Below is a small trained network, with its code and all its weights. Each question gives an input and a target symbol and asks what happens when units are switched off, that is, made to give their printed mean instead of their output.

import numpy as np


def w(rows, s, z=0):
    codes = np.array(rows[::2]) - 128.0
    scale = np.full(codes.shape[1], s)
    scale[-1] = z or s
    return codes * scale


def norm(h):
    return h / np.sqrt((h * h).mean(-1, keepdims=True) + 1e-5)


def f(y):
    return np.maximum(y, 0)


def softmax(a):
    e = np.exp(a - a.max(-1, keepdims=True))
    return e / e.sum(-1, keepdims=True)


def log_softmax(a):
    a = a - a.max(-1, keepdims=True)
    return a - np.log(np.exp(a).sum(-1, keepdims=True))


def net(x, mask):
    ids = ['Ψβγδεζθξπ'.index(c) for c in x.split()]
    T = len(ids)
    res = E[ids] + P[:T]
    r = norm(res)
    for j in range(3):
        rows = slice(2 * j, 2 * j + 2)
        q, k, v = (r @ M[0][rows].T for M in (Q, K, V))
        z = softmax(np.where(np.tri(T) > 0, q @ k.T / 2**0.5, -1e9)) @ v
        o = O[0][rows]
        res = res + np.where(mask[j], z, o[:, -1]) @ o[:, :-1]
    y = f(norm(res) @ A[0][:, :-1].T + A[0][:, -1])
    res = res + np.where(mask[3:7], y, B[0][:, -1]) @ B[0][:, :-1]
    return log_softmax(norm(res)[-1] @ U[:, :-1].T + U[:, -1])


Q, K, V, O, A, B = {}, {}, {}, {}, {}, {}
E = w([
[126,60,99,139,115],'Ψ',
[99,61,110,121,100],'β',
[130,54,127,109,136],'γ',
[120,163,64,71,116],'δ',
[174,118,2,90,191],'ε',
[123,4,112,88,146],'ζ',
[154,60,118,66,173],'θ',
[126,64,142,57,128],'ξ',
[159,87,115,111,139],'π',
],0.0095)
P = w([
[143,188,144,153,127],'0',
[194,10,133,82,19],'1',
[77,96,154,93,176],'2',
[174,27,118,97,21],'3',
[55,106,144,106,163],'4',
[157,45,111,115,28],'5',
[46,109,134,114,148],'6',
[142,68,102,129,35],'7',
],0.011)
Q[0] = w([
[198,129,137,144,72],'H1',
[176,87,109,90,53],'H1',
[172,143,160,145,105],'H2',
[102,161,143,158,156],'H2',
[38,229,205,189,251],'H3',
[226,137,136,128,59],'H3',
],0.015)
K[0] = w([
[110,66,54,68,117],'H1',
[119,127,41,85,114],'H1',
[115,116,179,114,132],'H2',
[100,157,128,140,167],'H2',
[152,118,255,177,155],'H3',
[84,67,74,72,109],'H3',
],0.015)
V[0] = w([
[64,39,154,133,131],'H1',
[137,109,249,104,128],'H1',
[127,159,146,135,163],'H2',
[158,88,183,110,84],'H2',
[155,56,67,116,173],'H3',
[161,89,102,231,184],'H3',
],0.013)
O[0] = w([
[194,138,219,53,100,131],'H1',
[163,236,170,150,87,91],'H1',
[87,80,180,116,88,18],'H2',
[156,179,42,155,132,255],'H2',
[155,105,183,141,176,223],'H3',
[255,57,113,146,134,87],'H3',
],0.0099,0.0072)
A[0] = w([
[82,89,75,70,71,157],'N1',
[48,110,124,163,248,88],'N2',
[134,168,11,67,127,2],'N3',
[189,86,146,84,25,40],'N4',
],0.012,0.0083)
B[0] = w([
[158,111,125,65,60,255],'N1',
[135,164,241,171,108,195],'N2',
[132,77,220,176,35,216],'N3',
[5,123,128,183,154,160],'N4',
],0.013,0.0076)
U = w([
[124,112,101,243,88,41],'Ψ',
[23,113,97,101,134,195],'β',
[145,163,209,201,113,68],'γ',
[162,113,158,102,7,61],'δ',
[152,88,44,86,146,203],'ε',
[99,54,203,136,152,56],'ζ',
[172,163,176,61,159,176],'θ',
[102,212,83,65,136,253],'ξ',
[209,197,87,170,87,70],'π',
],0.011,0.0046)

Each question gives the input, a string of symbols that net reads in full, and the target symbol t.
The units are the heads (2 rows each of Q, K, V and O) and the neurons (one row each of A and B). Each row of codes is followed by its name. A weight is (code - 128) times the scale printed after its matrix; where a second scale follows, it is the last column's (O, A, B and U).
mask holds one flag per unit, heads first, then neurons. A switched-off unit (its flag False) gives its mean, the last column of its rows in O or B, instead of its output. The means were averaged over made-up inputs and are rounded, as every weight is.
A unit's drop is (log p(t) with every unit on - log p(t) with that unit switched off) / (log p(t) with every unit on - log p(t) with every unit switched off).
The circuit of an input: a set's keep is (log p(t) with only the set's units on - log p(t) with every unit switched off) / (log p(t) with every unit on - log p(t) with every unit switched off). Starting from all 7 units, units are removed one at a time, each time the one whose removal leaves the highest keep (on an exact tie, the one counted first), for as long as the keep stays at least 0.8.
units of the circuit, in order: the units of the circuit, biggest drop first
most important unit: the unit with the biggest drop
k most important neurons: the k neurons with the biggest drops, biggest first
which heads matter: for each layer, one digit per head in row order, 1 if its drop is at least 0.15 and else 0, layers parted by /
input ε ε ε ζ ζ Ψ, target ε: units of the circuit, in order => [N3 N2 H1]
input γ δ β, target π: units of the circuit, in order => [H1 H3]
input ζ δ Ψ δ θ, target θ: units of the circuit, in order => [H1 N3]
input δ Ψ θ δ θ, target β: units of the circuit, in order => [H3]
input ξ β ζ, target ξ: units of the circuit, in order => [H1 H3]
input ε π θ ζ θ ζ β, target ζ: which heads matter => 011
input Ψ π ξ θ ξ π, target π: which heads matter => 111
input θ ξ ε ξ, target ε: which heads matter => 011
input δ θ δ ζ Ψ, target β: which heads matter => 101
input ζ β ε Ψ ζ ξ δ, target θ: units of the circuit, in order => [N3 H3]
input ε γ γ θ, target ε: units of the circuit, in order => [H3 N3 H1]
input Ψ π θ ξ Ψ δ Ψ, target ε: units of the circuit, in order => [H3 N3]
input Ψ δ Ψ Ψ ζ, target ε: which heads matter => 001
input θ θ ε β δ, target γ: most important unit => N2
input ξ π Ψ θ ζ γ ξ ζ, target ζ: units of the circuit, in order => [N4 H1 H3 N1]
input ζ θ γ β Ψ γ, target γ: 2 most important neurons => [N1 N4]
input π ζ ξ ξ θ γ γ, target Ψ: units of the circuit, in order => [H1 H3]
input ε ξ ε, target ζ: which heads matter => 010
input θ γ δ δ π δ ε, target γ: which heads matter => 000
input π δ π ζ ε, target Ψ: units of the circuit, in order => [H1 N2]
input θ ξ γ β β Ψ, target Ψ: most important unit => N4
input Ψ δ ε ζ γ β, target ε: which heads matter => 011
